Look-ups in named tables: a row name and a column name give one cell, copied from the table.

Let:
	Zok	Monefip	Pevu	Dofe	Bibu	Sonagur	Bet	Luk	Moguk	Kemosi
Fuveka	162	73	155	148	172	147	105	105	171	107
Gar	68	192	78	83	50	83	144	141	54	141
Pul	58	199	72	83	43	81	147	149	45	145
Fot	154	83	146	143	161	143	112	112	161	111
Degun	56	203	69	80	41	79	148	148	44	144
Raguz	58	201	71	81	42	81	148	147	44	144
Nes	60	197	73	82	43	82	148	148	46	145
Bof	64	196	75	81	47	83	145	144	51	142
Sapo	160	77	152	146	169	147	107	106	167	109

What is the Luk of Fuveka in Let?
105
What is the Monefip of Sapo in Let?
77
What is the Sonagur of Degun in Let?
79
What is the Monefip of Raguz in Let?
201
What is the Kemosi of Sapo in Let?
109
What is the Monefip of Nes in Let?
197
What is the Dofe of Pul in Let?
83
What is the Monefip of Pul in Let?
199
What is the Bet of Fot in Let?
112
What is the Bibu of Gar in Let?
50
What is the Moguk of Raguz in Let?
44
What is the Moguk of Fuveka in Let?
171
What is the Moguk of Nes in Let?
46
What is the Dofe of Fot in Let?
143
What is the Zok of Gar in Let?
68
What is the Pevu of Fot in Let?
146
What is the Pevu of Raguz in Let?
71
What is the Zok of Nes in Let?
60
What is the Dofe of Raguz in Let?
81
What is the Luk of Fot in Let?
112

Pog
|  | Piruvev | Div | Memot | Molidu |
|---|---|---|---|---|
| Dozute | 82 | 83 | 52 | 83 |
| Siki | 26 | 24 | 79 | 24 |
| Redimam | 96 | 98 | 45 | 98 |
| Sud | 37 | 35 | 76 | 35 |
| Matida | 40 | 39 | 73 | 38 |
| Duzo | 30 | 29 | 78 | 28 |
| Vubuz | 39 | 38 | 77 | 38 |
| Mimimu | 71 | 72 | 47 | 73 |
| Kor | 71 | 72 | 53 | 73 |
| Rugufo | 23 | 22 | 76 | 22 |
| Gosora | 66 | 66 | 60 | 67 |

What is the Memot of Vubuz in Pog? 77
What is the Piruvev of Mimimu in Pog? 71
What is the Memot of Dozute in Pog? 52
What is the Div of Mimimu in Pog? 72
What is the Memot of Rugufo in Pog? 76
What is the Div of Gosora in Pog? 66
What is the Memot of Sud in Pog? 76
What is the Div of Rugufo in Pog? 22
What is the Piruvev of Sud in Pog? 37
What is the Molidu of Siki in Pog? 24
What is the Div of Duzo in Pog? 29
What is the Piruvev of Dozute in Pog? 82
What is the Piruvev of Vubuz in Pog? 39
What is the Memot of Kor in Pog? 53
What is the Molidu of Dozute in Pog? 83
What is the Molidu of Duzo in Pog? 28
What is the Piruvev of Kor in Pog? 71
What is the Div of Matida in Pog? 39
What is the Div of Redimam in Pog? 98
What is the Memot of Redimam in Pog? 45

Bav.csv
,Pak,Par
Kagot,1.204,8.890
Gaz,4.950,8.604
Fiz,8.872,2.724
Zorop,4.924,4.370
Namuf,5.914,2.015
Guvovel,5.600,5.113
Sokolaz,5.797,4.395
Pupam,6.867,4.363
Fuvu,5.510,5.227
Kol,3.836,6.478
Fonazov,3.291,5.236
Pame,4.921,6.863

What is the Par of Namuf in Bav?
2.015
What is the Pak of Guvovel in Bav?
5.600
What is the Par of Fiz in Bav?
2.724
What is the Pak of Fonazov in Bav?
3.291
What is the Par of Zorop in Bav?
4.370
What is the Par of Guvovel in Bav?
5.113
What is the Par of Kol in Bav?
6.478
What is the Pak of Gaz in Bav?
4.950
What is the Pak of Pame in Bav?
4.921
What is the Pak of Fiz in Bav?
8.872
What is the Pak of Pupam in Bav?
6.867

Defor =
|  | Pas | Kuz | Bag | Gogo | Mef | Zudaviv | Laz | Pagik |
|---|---|---|---|---|---|---|---|---|
| Kametom | 202 | 119 | 158 | 154 | 177 | 55 | 180 | 176 |
| Zizefim | 151 | 76 | 147 | 105 | 232 | 109 | 168 | 155 |
| Nalegoz | 167 | 118 | 135 | 167 | 153 | 93 | 137 | 150 |
| Sim | 203 | 137 | 176 | 165 | 183 | 148 | 213 | 154 |
| Feb | 172 | 105 | 95 | 174 | 222 | 89 | 150 | 134 |

Gogo of Nalegoz: 167
Laz of Sim: 213
Pagik of Feb: 134
Mef of Zizefim: 232
Pas of Kametom: 202
Kuz of Feb: 105
Pagik of Zizefim: 155
Bag of Sim: 176
Bag of Nalegoz: 135
Mef of Sim: 183
Kuz of Sim: 137
Bag of Kametom: 158
Zudaviv of Nalegoz: 93
Bag of Zizefim: 147
Mef of Nalegoz: 153
Gogo of Kametom: 154
Kuz of Nalegoz: 118
Pagik of Nalegoz: 150

